Below is a small trained network, with its code and all its weights. Each question gives an input and a class and asks what happens when units are switched off, that is, made to give their printed mean instead of their output.

import numpy as np


def w(rows, s, z=0):
    codes = np.array(rows[::2]) - 128.0
    scale = np.full(codes.shape[1], s)
    scale[-1] = z or s
    return codes * scale


def f(y):
    return np.maximum(y, 0)


def log_softmax(a):
    a = a - a.max(-1, keepdims=True)
    return a - np.log(np.exp(a).sum(-1, keepdims=True))


def net(x, mask):
    res = np.array(x, float).reshape(1, 3) / 4 @ E
    y = f(res @ A[0][:, :-1].T + A[0][:, -1])
    res = res + np.where(mask, y, B[0][:, -1]) @ B[0][:, :-1]
    return log_softmax(res[-1] @ U[:, :-1].T + U[:, -1])


A, B = {}, {}
E = w([
[91,134,219,144,253,73,161,43,165],'x0',
[129,86,104,107,184,231,201,132,147],'x1',
[107,182,141,48,75,167,74,51,190],'x2',
],0.013)
A[0] = w([
[207,143,24,111,15,191,80,254,138,74],'n0',
[217,29,55,32,215,225,185,117,179,40],'n1',
[137,160,63,109,103,6,39,151,115,51],'n2',
[193,40,55,233,197,66,130,218,23,57],'n3',
[129,74,12,97,194,254,131,138,171,123],'n4',
[93,187,81,6,69,177,54,73,211,76],'n5',
[164,68,120,128,109,88,72,133,141,255],'n6',
],0.0072,0.0085)
B[0] = w([
[107,153,174,131,246,68,109,118,219,254],'n0',
[134,206,172,131,88,142,81,176,98,188],'n1',
[156,212,170,193,96,102,55,131,39,179],'n2',
[232,167,102,76,101,198,223,69,146,212],'n3',
[84,149,176,181,59,119,94,146,82,196],'n4',
[188,153,69,52,65,169,152,95,191,218],'n5',
[17,134,100,99,77,53,120,181,109,196],'n6',
],0.011,0.017)
U = w([
[205,134,66,77,93,149,176,101,138,117],'0',
[126,138,214,110,248,96,125,112,190,113],'1',
[137,154,174,134,71,117,89,153,36,98],'2',
[62,99,80,104,106,115,164,176,114,252],'3',
[128,71,86,119,141,138,120,129,102,92],'4',
],0.012,0.014)

Each question gives the input, the list of numbers given to net, and the class t.
The units are the neurons (one row each of A and B). Each row of codes is followed by its name. A weight is (code - 128) times the scale printed after its matrix; where a second scale follows, it is the last column's (A, B and U).
mask holds one flag per neuron, in row order. A switched-off neuron (its flag False) gives its mean, the last column of its row in B, instead of its output. The means were averaged over made-up inputs and are rounded, as every weight is.
A unit's drop is (log p(t) with every unit on - log p(t) with that unit switched off) / (log p(t) with every unit on - log p(t) with every unit switched off).
The circuit of an input: a set's keep is (log p(t) with only the set's units on - log p(t) with every unit switched off) / (log p(t) with every unit on - log p(t) with every unit switched off). Starting from all 7 units, units are removed one at a time, each time the one whose removal leaves the highest keep (on an exact tie, the one counted first), for as long as the keep stays at least 0.8.
circuit, biggest first: the units of the circuit, biggest drop first
unit that matters most: the unit with the biggest drop
k most important neurons: the k neurons with the biggest drops, biggest first
drop of u: that unit's drop, to one decimal
input [2,7,5], class 2: unit that matters most : n4
input [0,-7,8], class 0: 2 most important neurons : [n5 n4]
input [2,-2,0], class 3: 2 most important neurons : [n0 n2]
input [7,-2,-8], class 0: 2 most important neurons : [n3 n0]
input [-5,7,0], class 2: 2 most important neurons : [n4 n1]
input [7,6,-8], class 0: 2 most important neurons : [n3 n0]
input [1,-3,-3], class 3: 4 most important neurons : [n0 n5 n1 n4]
input [-7,7,6], class 1: 3 most important neurons : [n0 n3 n2]
input [-1,8,-5], class 2: 3 most important neurons : [n4 n1 n5]
input [3,0,-4], class 0: 2 most important neurons : [n0 n3]
input [-4,-7,-7], class 0: 2 most important neurons : [n3 n4]
input [-5,8,0], class 2: 2 most important neurons : [n4 n1]
input [1,-1,1], class 3: 3 most important neurons : [n0 n3 n2]
input [-4,7,-6], class 2: circuit, biggest first : [n1]
input [-7,-4,-4], class 1: drop of n0 : 1.1
input [-5,-4,1], class 1: drop of n4 : 0.1
input [-3,-1,0], class 3: drop of n2 : 0.1
